Here is a tiny trained network, its code and every weight. The questions are about switching its units off for an input and a class, where a switched-off unit gives its printed mean instead of its output.

import numpy as np


def w(rows, s, z=0):
    codes = np.array(rows[::2]) - 128.0
    scale = np.full(codes.shape[1], s)
    scale[-1] = z or s
    return codes * scale


def norm(h):
    return h / np.sqrt((h * h).mean(-1, keepdims=True) + 1e-5)


def f(y):
    return y / 2 * (1 + np.tanh(0.7978845608 * (y + 0.044715 * y**3)))


def log_softmax(a):
    a = a - a.max(-1, keepdims=True)
    return a - np.log(np.exp(a).sum(-1, keepdims=True))


def net(x, mask):
    res = np.array(x, float).reshape(1, 3) / 4 @ E
    u = 0
    for l in range(3):
        y = f(norm(res) @ A[l][:, :-1].T + A[l][:, -1])
        res = res + np.where(mask[u : u + 4], y, B[l][:, -1]) @ B[l][:, :-1]
        u += 4
    return log_softmax(norm(res)[-1] @ U[:, :-1].T + U[:, -1])


A, B = {}, {}
E = w([
[99,2,81],'x0',
[103,130,74],'x1',
[130,128,127],'x2',
],0.0064)
A[0] = w([
[184,151,138,135],'0.n1',
[132,5,129,96],'0.n2',
[123,83,200,254],'0.n3',
[118,180,82,186],'0.n4',
],0.016,0.0041)
B[0] = w([
[135,99,183,164],'0.n1',
[199,230,48,254],'0.n2',
[255,172,155,200],'0.n3',
[16,127,145,187],'0.n4',
],0.0091,0.009)
A[1] = w([
[178,45,176,2],'1.n1',
[91,126,3,143],'1.n2',
[223,56,141,244],'1.n3',
[95,215,98,179],'1.n4',
],0.012,0.0054)
B[1] = w([
[150,95,132,116],'1.n1',
[170,3,193,204],'1.n2',
[29,166,100,215],'1.n3',
[141,20,62,255],'1.n4',
],0.012,0.0065)
A[2] = w([
[70,145,155,2],'2.n1',
[138,103,69,185],'2.n2',
[115,82,183,54],'2.n3',
[128,146,247,127],'2.n4',
],0.014,0.006)
B[2] = w([
[248,129,92,123],'2.n1',
[103,118,171,254],'2.n2',
[161,186,154,140],'2.n3',
[90,150,190,219],'2.n4',
],0.014,0.0053)
U = w([
[42,200,254,179],'0',
[108,162,168,1],'1',
[130,70,78,243],'2',
[175,174,41,215],'3',
[45,70,141,243],'4',
],0.013,0.0071)

Each question gives the input, the list of numbers given to net, and the class t.
The units are the neurons (one row each of A and B). Each row of codes is followed by its name. A weight is (code - 128) times the scale printed after its matrix; where a second scale follows, it is the last column's (A, B and U).
mask holds one flag per neuron, layer by layer. A switched-off neuron (its flag False) gives its mean, the last column of its row in B, instead of its output. The means were averaged over made-up inputs and are rounded, as every weight is.
A unit's drop is (log p(t) with every unit on - log p(t) with that unit switched off) / (log p(t) with every unit on - log p(t) with every unit switched off).
The circuit of an input: a set's keep is (log p(t) with only the set's units on - log p(t) with every unit switched off) / (log p(t) with every unit on - log p(t) with every unit switched off). Starting from all 12 units, units are removed one at a time, each time the one whose removal leaves the highest keep (on an exact tie, the one counted first), for as long as the keep stays at least 0.8.
circuit, biggest first: the units of the circuit, biggest drop first
top k neurons: the k neurons with the biggest drops, biggest first
k most important neurons of layer l: the k neurons of layer l with the biggest drops, biggest first
drop when u is switched off: that unit's drop, to one decimal
input [6,-3,-1], class 3: circuit, biggest first => (0.n2)
input [-1,-1,-7], class 0: circuit, biggest first => (1.n4, 0.n2)
input [5,0,-3], class 3: top 2 neurons => (0.n2, 0.n4)
input [1,-8,-8], class 3: circuit, biggest first => (1.n2, 2.n4)
input [-4,7,-1], class 4: top 2 neurons => (0.n4, 0.n2)
input [-4,7,0], class 4: 2 most important neurons of layer 0 => (0.n4, 0.n2)
input [0,-1,-6], class 0: 2 most important neurons of layer 1 => (1.n4, 1.n3)
input [-7,1,-7], class 4: top 2 neurons => (1.n4, 0.n3)
input [-4,1,-2], class 4: 2 most important neurons of layer 0 => (0.n3, 0.n2)
input [-3,7,-7], class 4: top 2 neurons => (0.n4, 0.n2)
input [-4,2,5], class 4: drop when 2.n2 is switched off => 0.0
input [7,-7,6], class 3: drop when 0.n2 is switched off => 0.1
input [4,0,5], class 3: drop when 0.n2 is switched off => 1.0
